Below is a small trained network, with its code and all its weights. Each question gives an input and a class and asks what happens when units are switched off, that is, made to give their printed mean instead of their output.

import numpy as np


def w(rows, s, z=0):
    codes = np.array(rows[::2]) - 128.0
    scale = np.full(codes.shape[1], s)
    scale[-1] = z or s
    return codes * scale


def norm(h):
    return h / np.sqrt((h * h).mean(-1, keepdims=True) + 1e-5)


def f(y):
    return np.maximum(y, 0)


def log_softmax(a):
    a = a - a.max(-1, keepdims=True)
    return a - np.log(np.exp(a).sum(-1, keepdims=True))


def net(x, mask):
    res = np.array(x, float).reshape(1, 3) / 4 @ E
    u = 0
    for l in range(3):
        y = f(norm(res) @ A[l][:, :-1].T + A[l][:, -1])
        res = res + np.where(mask[u : u + 7], y, B[l][:, -1]) @ B[l][:, :-1]
        u += 7
    return log_softmax(norm(res)[-1] @ U[:, :-1].T + U[:, -1])


A, B = {}, {}
E = w([
[122,69,129,132,164,39],'x0',
[213,149,253,99,158,127],'x1',
[85,79,211,112,137,201],'x2',
],0.0062)
A[0] = w([
[211,144,154,45,134,141,82],'0.n1',
[102,94,139,148,182,58,225],'0.n2',
[142,25,164,71,147,218,34],'0.n3',
[130,199,127,138,86,254,84],'0.n4',
[135,224,145,205,113,156,56],'0.n5',
[43,107,142,84,139,188,5],'0.n6',
[178,182,107,196,49,53,53],'0.n7',
],0.0097,0.0021)
B[0] = w([
[220,187,128,129,107,20,223],'0.n1',
[180,61,137,127,214,241,230],'0.n2',
[216,239,66,203,136,154,229],'0.n3',
[187,3,175,112,180,154,254],'0.n4',
[72,134,73,92,239,169,185],'0.n5',
[103,205,34,220,114,100,208],'0.n6',
[152,154,180,251,115,254,223],'0.n7',
],0.0072,0.0059)
A[1] = w([
[136,68,179,172,105,194,45],'1.n1',
[232,170,108,136,117,128,191],'1.n2',
[170,43,112,77,121,182,9],'1.n3',
[161,67,96,104,91,127,11],'1.n4',
[58,143,101,154,47,177,177],'1.n5',
[2,75,97,173,96,163,55],'1.n6',
[83,121,32,145,171,75,225],'1.n7',
],0.0088,0.0015)
B[1] = w([
[66,170,222,63,67,104,189],'1.n1',
[1,61,75,123,60,95,254],'1.n2',
[130,79,62,64,151,113,172],'1.n3',
[74,147,60,164,121,73,134],'1.n4',
[161,91,122,110,143,73,173],'1.n5',
[240,220,232,91,155,61,188],'1.n6',
[132,95,201,95,68,141,185],'1.n7',
],0.0075,0.0081)
A[2] = w([
[2,174,222,87,174,163,87],'2.n1',
[98,193,179,231,158,153,149],'2.n2',
[26,172,197,134,58,50,118],'2.n3',
[218,138,143,97,102,26,21],'2.n4',
[67,114,4,109,158,105,109],'2.n5',
[171,100,96,125,222,160,150],'2.n6',
[58,145,95,101,146,152,3],'2.n7',
],0.0088,0.0026)
B[2] = w([
[246,88,145,114,9,25,149],'2.n1',
[166,105,27,173,118,115,231],'2.n2',
[181,97,175,83,151,152,171],'2.n3',
[95,212,126,100,126,170,254],'2.n4',
[195,68,142,8,71,62,151],'2.n5',
[109,79,138,128,158,178,228],'2.n6',
[57,119,99,133,178,114,130],'2.n7',
],0.011,0.0059)
U = w([
[165,135,50,223,125,155,171],'0',
[127,55,185,88,210,211,166],'1',
[145,252,156,56,134,127,181],'2',
[181,86,118,59,91,82,163],'3',
[16,132,191,156,76,102,2],'4',
[106,113,171,114,130,39,32],'5',
[33,154,153,145,148,89,57],'6',
[38,122,140,104,111,57,30],'7',
],0.014,0.0075)

Each question gives the input, the list of numbers given to net, and the class t.
The units are the neurons (one row each of A and B). Each row of codes is followed by its name. A weight is (code - 128) times the scale printed after its matrix; where a second scale follows, it is the last column's (A, B and U).
mask holds one flag per neuron, layer by layer. A switched-off neuron (its flag False) gives its mean, the last column of its row in B, instead of its output. The means were averaged over made-up inputs and are rounded, as every weight is.
A unit's drop is (log p(t) with every unit on - log p(t) with that unit switched off) / (log p(t) with every unit on - log p(t) with every unit switched off).
The circuit of an input: a set's keep is (log p(t) with only the set's units on - log p(t) with every unit switched off) / (log p(t) with every unit on - log p(t) with every unit switched off). Starting from the 12 units with the biggest drops (on a tie, the unit counted first), units are removed one at a time, each time the one whose removal leaves the highest keep (on an exact tie, the one counted first), for as long as the keep stays at least 0.8.
units of the circuit, in order: the units of the circuit, biggest drop first
k most important neurons: the k neurons with the biggest drops, biggest first
k most important neurons of layer l: the k neurons of layer l with the biggest drops, biggest first
input [-1,7,5], class 2: units of the circuit, in order	(0.n1 0.n7 2.n4)
input [8,5,-3], class 1: units of the circuit, in order	(0.n2)
input [7,6,-8], class 0: units of the circuit, in order	(0.n7 1.n6)
input [-2,6,7], class 0: 2 most important neurons	(0.n3 1.n6)
input [-1,5,4], class 2: units of the circuit, in order	(0.n1 2.n4)
input [-1,-2,-1], class 3: 3 most important neurons	(1.n1 2.n1 0.n7)
input [1,6,7], class 0: units of the circuit, in order	(0.n3 2.n2)
input [-5,3,-2], class 1: 2 most important neurons	(0.n4 0.n5)
input [1,7,6], class 2: units of the circuit, in order	(0.n1 0.n3)
input [1,-7,7], class 0: 3 most important neurons	(0.n6 0.n3 1.n2)
input [-5,-7,4], class 2: 2 most important neurons	(1.n6 0.n2)
input [0,-6,-5], class 2: 4 most important neurons	(1.n6 0.n3 0.n1 1.n5)
input [-2,1,2], class 3: 2 most important neurons of layer 1	(1.n2 1.n6)
input [-6,-4,2], class 1: 2 most important neurons of layer 0	(0.n4 0.n1)
input [6,7,-8], class 0: 2 most important neurons	(0.n7 0.n4)
input [6,3,-8], class 0: units of the circuit, in order	(0.n7)
input [-8,6,-4], class 1: 2 most important neurons	(0.n4 0.n5)
input [8,-5,-7], class 1: 3 most important neurons	(0.n2 0.n6 0.n1)
input [-6,3,-5], class 1: 2 most important neurons	(0.n4 0.n5)
input [6,4,-1], class 1: most important neuron	(0.n2)
input [-8,3,-7], class 1: units of the circuit, in order	(0.n4 0.n5)
input [2,-8,-4], class 2: 2 most important neurons	(1.n6 0.n3)
input [-6,-7,0], class 2: 2 most important neurons of layer 1	(1.n6 1.n2)
input [-3,0,2], class 3: 3 most important neurons	(2.n5 0.n7 0.n2)
input [-8,-7,-1], class 1: 3 most important neurons of layer 0	(0.n4 0.n5 0.n1)
